Here is a tiny trained network, its code and every weight. The questions are about switching its units off for an input and a class, where a switched-off unit gives its printed mean instead of its output.

import numpy as np


def w(rows, s, z=0):
    codes = np.array(rows[::2]) - 128.0
    scale = np.full(codes.shape[1], s)
    scale[-1] = z or s
    return codes * scale


def f(y):
    return y / 2 * (1 + np.tanh(0.7978845608 * (y + 0.044715 * y**3)))


def log_softmax(a):
    a = a - a.max(-1, keepdims=True)
    return a - np.log(np.exp(a).sum(-1, keepdims=True))


def net(x, mask):
    res = np.array(x, float).reshape(1, 8) / 4 @ E
    y = f(res @ A[0][:, :-1].T + A[0][:, -1])
    res = res + np.where(mask, y, B[0][:, -1]) @ B[0][:, :-1]
    return log_softmax(res[-1] @ U[:, :-1].T + U[:, -1])


A, B = {}, {}
E = w([
[184,106,107,103,137,92,81,99],'x0',
[169,159,104,95,187,87,170,71],'x1',
[167,180,255,98,113,148,148,120],'x2',
[179,92,156,169,67,137,170,91],'x3',
[92,103,166,65,135,118,120,97],'x4',
[213,69,145,72,173,185,98,115],'x5',
[140,77,136,136,161,55,165,164],'x6',
[110,79,81,76,201,144,158,85],'x7',
],0.0097)
A[0] = w([
[124,153,95,160,119,161,86,121,124],'N0',
[11,104,103,180,156,142,58,218,109],'N1',
[193,148,106,144,198,72,126,170,138],'N2',
[174,153,254,217,37,121,139,150,116],'N3',
[78,199,155,98,105,147,67,129,170],'N4',
[131,121,155,35,133,138,110,91,113],'N5',
[148,83,50,154,153,240,101,128,164],'N6',
[129,108,96,176,181,81,172,106,247],'N7',
[155,111,136,155,104,104,110,154,174],'N8',
[150,74,112,156,78,109,123,106,253],'N9',
[133,195,78,66,126,150,109,65,209],'N10',
[179,53,208,73,166,111,125,73,215],'N11',
[105,200,83,141,79,133,184,65,230],'N12',
],0.0094,0.0038)
B[0] = w([
[156,138,177,107,129,139,92,142,151],'N0',
[40,138,128,79,53,102,86,166,216],'N1',
[54,160,73,95,160,25,190,143,176],'N2',
[74,203,179,168,84,224,52,205,253],'N3',
[222,144,189,80,173,94,74,111,194],'N4',
[148,114,160,103,152,182,91,83,177],'N5',
[188,170,255,186,182,162,26,149,201],'N6',
[105,118,132,120,185,106,180,155,203],'N7',
[98,175,127,89,132,125,108,156,155],'N8',
[92,164,162,129,212,146,136,136,184],'N9',
[190,124,142,135,155,68,163,96,192],'N10',
[119,145,123,61,154,193,125,86,228],'N11',
[123,113,136,155,210,140,153,146,195],'N12',
],0.009,0.011)
U = w([
[121,169,158,190,92,209,68,210,175],'0',
[186,113,115,211,203,83,181,119,141],'1',
[166,54,79,105,102,123,153,35,54],'2',
[254,159,175,30,190,151,84,46,133],'3',
[179,161,70,173,114,97,126,139,40],'4',
[64,137,69,70,155,78,178,151,203],'5',
[101,124,108,143,79,223,178,46,91],'6',
[93,100,78,104,40,107,93,174,4],'7',
],0.0082,0.0037)

Each question gives the input, the list of numbers given to net, and the class t.
The units are the neurons (one row each of A and B). Each row of codes is followed by its name. A weight is (code - 128) times the scale printed after its matrix; where a second scale follows, it is the last column's (A, B and U).
mask holds one flag per neuron, in row order. A switched-off neuron (its flag False) gives its mean, the last column of its row in B, instead of its output. The means were averaged over made-up inputs and are rounded, as every weight is.
A unit's drop is (log p(t) with every unit on - log p(t) with that unit switched off) / (log p(t) with every unit on - log p(t) with every unit switched off).
The circuit of an input: a set's keep is (log p(t) with only the set's units on - log p(t) with every unit switched off) / (log p(t) with every unit on - log p(t) with every unit switched off). Starting from the 12 units with the biggest drops (on a tie, the unit counted first), units are removed one at a time, each time the one whose removal leaves the highest keep (on an exact tie, the one counted first), for as long as the keep stays at least 0.8.
circuit, biggest first: the units of the circuit, biggest drop first
k most important neurons: the k neurons with the biggest drops, biggest first
drop of u: that unit's drop, to one decimal
input [1,7,0,4,-5,-5,6,0], class 5: circuit, biggest first => N2
input [-8,-7,-6,0,-4,-5,2,2], class 7: 2 most important neurons => N1, N3
input [1,-8,-6,3,7,2,2,-1], class 7: 3 most important neurons => N3, N1, N12
input [-8,4,-5,7,-1,-4,-6,1], class 1: circuit, biggest first => N3, N12
input [-6,6,8,0,-2,-6,0,4], class 1: 2 most important neurons => N12, N1
input [7,4,-7,-3,-3,1,0,-6], class 1: circuit, biggest first => N11, N3
input [2,1,-5,-6,-4,3,0,-3], class 5: 3 most important neurons => N3, N2, N1
input [-4,7,7,7,0,-1,5,2], class 0: 2 most important neurons => N3, N4
input [-3,3,-8,3,-1,-1,-7,7], class 1: circuit, biggest first => N11, N12, N10
input [-1,-3,-4,7,-7,2,5,3], class 1: 2 most important neurons => N3, N1
input [1,7,-1,-6,-5,1,-5,-3], class 1: 2 most important neurons => N11, N2
input [8,-6,0,-4,3,-6,-5,6], class 3: 2 most important neurons => N4, N3
input [-6,-3,-8,2,6,-5,6,-3], class 5: 2 most important neurons => N3, N7
input [-2,0,-1,-7,4,-3,6,-4], class 5: circuit, biggest first => N3
input [0,6,1,-3,-6,-3,-6,1], class 1: 2 most important neurons => N11, N12
input [3,2,0,-7,1,-4,-6,-2], class 3: drop of N4 => 0.3
input [7,-3,-7,2,-3,-5,1,-4], class 7: drop of N1 => 0.7
input [0,7,-5,6,-5,-1,2,-7], class 5: drop of N2 => 0.5
